Here is a tiny trained network, its code and every weight. The questions are about switching its units off for an input and a class, where a switched-off unit gives its printed mean instead of its output.

import numpy as np


def w(rows, s, z=0):
    codes = np.array(rows[::2]) - 128.0
    scale = np.full(codes.shape[1], s)
    scale[-1] = z or s
    return codes * scale


def f(y):
    return np.maximum(y, 0)


def log_softmax(a):
    a = a - a.max(-1, keepdims=True)
    return a - np.log(np.exp(a).sum(-1, keepdims=True))


def net(x, mask):
    res = np.array(x, float).reshape(1, 2) / 4 @ E
    y = f(res @ A[0][:, :-1].T + A[0][:, -1])
    res = res + np.where(mask, y, B[0][:, -1]) @ B[0][:, :-1]
    return log_softmax(res[-1] @ U[:, :-1].T + U[:, -1])


A, B = {}, {}
E = w([
[41,203,194,145],'x0',
[91,112,126,4],'x1',
],0.012)
A[0] = w([
[220,114,87,102,92],'N0',
[118,130,121,103,96],'N1',
[95,110,127,181,101],'N2',
[206,26,140,139,108],'N3',
[151,86,82,120,97],'N4',
[118,113,142,86,223],'N5',
[203,84,63,151,78],'N6',
[5,247,234,153,152],'N7',
[48,58,110,51,73],'N8',
[94,90,144,80,79],'N9',
[119,65,143,115,249],'N10',
[106,138,80,13,84],'N11',
[132,147,138,52,89],'N12',
[170,171,74,199,90],'N13',
[140,132,110,73,108],'N14',
[79,81,121,32,126],'N15',
[213,20,66,106,114],'N16',
[136,76,114,132,99],'N17',
[135,100,76,127,182],'N18',
[165,149,127,206,122],'N19',
[176,105,98,74,93],'N20',
[166,136,116,31,162],'N21',
[96,120,105,99,95],'N22',
[181,100,188,219,76],'N23',
[140,133,126,187,239],'N24',
[206,86,164,115,168],'N25',
[182,49,84,101,107],'N26',
],0.016,0.014)
B[0] = w([
[64,134,116,121,180],'N0',
[110,177,144,131,135],'N1',
[120,192,106,155,147],'N2',
[99,131,81,99,193],'N3',
[71,135,139,170,162],'N4',
[212,75,83,119,196],'N5',
[79,154,97,135,185],'N6',
[37,49,26,94,255],'N7',
[130,194,121,154,176],'N8',
[123,198,116,150,150],'N9',
[209,56,77,109,212],'N10',
[143,197,114,147,188],'N11',
[137,206,114,130,157],'N12',
[166,245,110,138,172],'N13',
[141,171,115,161,156],'N14',
[164,193,104,171,197],'N15',
[42,82,104,115,229],'N16',
[94,153,128,121,147],'N17',
[121,75,110,110,183],'N18',
[168,204,74,159,183],'N19',
[105,140,98,133,168],'N20',
[164,152,73,160,199],'N21',
[120,188,155,116,141],'N22',
[139,238,110,149,177],'N23',
[225,101,65,99,214],'N24',
[101,78,125,109,185],'N25',
[81,111,123,156,196],'N26',
],0.011,0.021)
U = w([
[32,107,112,144,191],'0',
[187,222,117,171,134],'1',
[253,42,115,133,255],'2',
[125,117,189,165,71],'3',
[122,123,165,129,47],'4',
[146,96,166,145,55],'5',
[126,62,190,115,67],'6',
[120,90,176,110,69],'7',
],0.018,0.0069)

Each question gives the input, the list of numbers given to net, and the class t.
The units are the neurons (one row each of A and B). Each row of codes is followed by its name. A weight is (code - 128) times the scale printed after its matrix; where a second scale follows, it is the last column's (A, B and U).
mask holds one flag per neuron, in row order. A switched-off neuron (its flag False) gives its mean, the last column of its row in B, instead of its output. The means were averaged over made-up inputs and are rounded, as every weight is.
A unit's drop is (log p(t) with every unit on - log p(t) with that unit switched off) / (log p(t) with every unit on - log p(t) with every unit switched off).
The circuit of an input: a set's keep is (log p(t) with only the set's units on - log p(t) with every unit switched off) / (log p(t) with every unit on - log p(t) with every unit switched off). Starting from the 12 units with the biggest drops (on a tie, the unit counted first), units are removed one at a time, each time the one whose removal leaves the highest keep (on an exact tie, the one counted first), for as long as the keep stays at least 0.8.
units of the circuit, in order: the units of the circuit, biggest drop first
k most important neurons: the k neurons with the biggest drops, biggest first
drop when u is switched off: that unit's drop, to one decimal
input [-1,4], class 1: units of the circuit, in order	(N7)
input [-7,8], class 1: 2 most important neurons	(N7, N15)
input [-4,-3], class 0: 2 most important neurons	(N16, N5)
input [-3,3], class 2: 2 most important neurons	(N7, N10)
input [-6,8], class 1: 2 most important neurons	(N7, N15)
input [-5,-5], class 0: 2 most important neurons	(N16, N15)
input [0,3], class 2: 2 most important neurons	(N23, N13)
input [-3,-3], class 2: 2 most important neurons	(N7, N24)
input [5,7], class 1: drop when N20 is switched off	0.0
input [-3,1], class 2: drop when N7 is switched off	1.1
input [1,4], class 1: drop when N24 is switched off	0.1
input [-8,6], class 0: drop when N16 is switched off	1.2
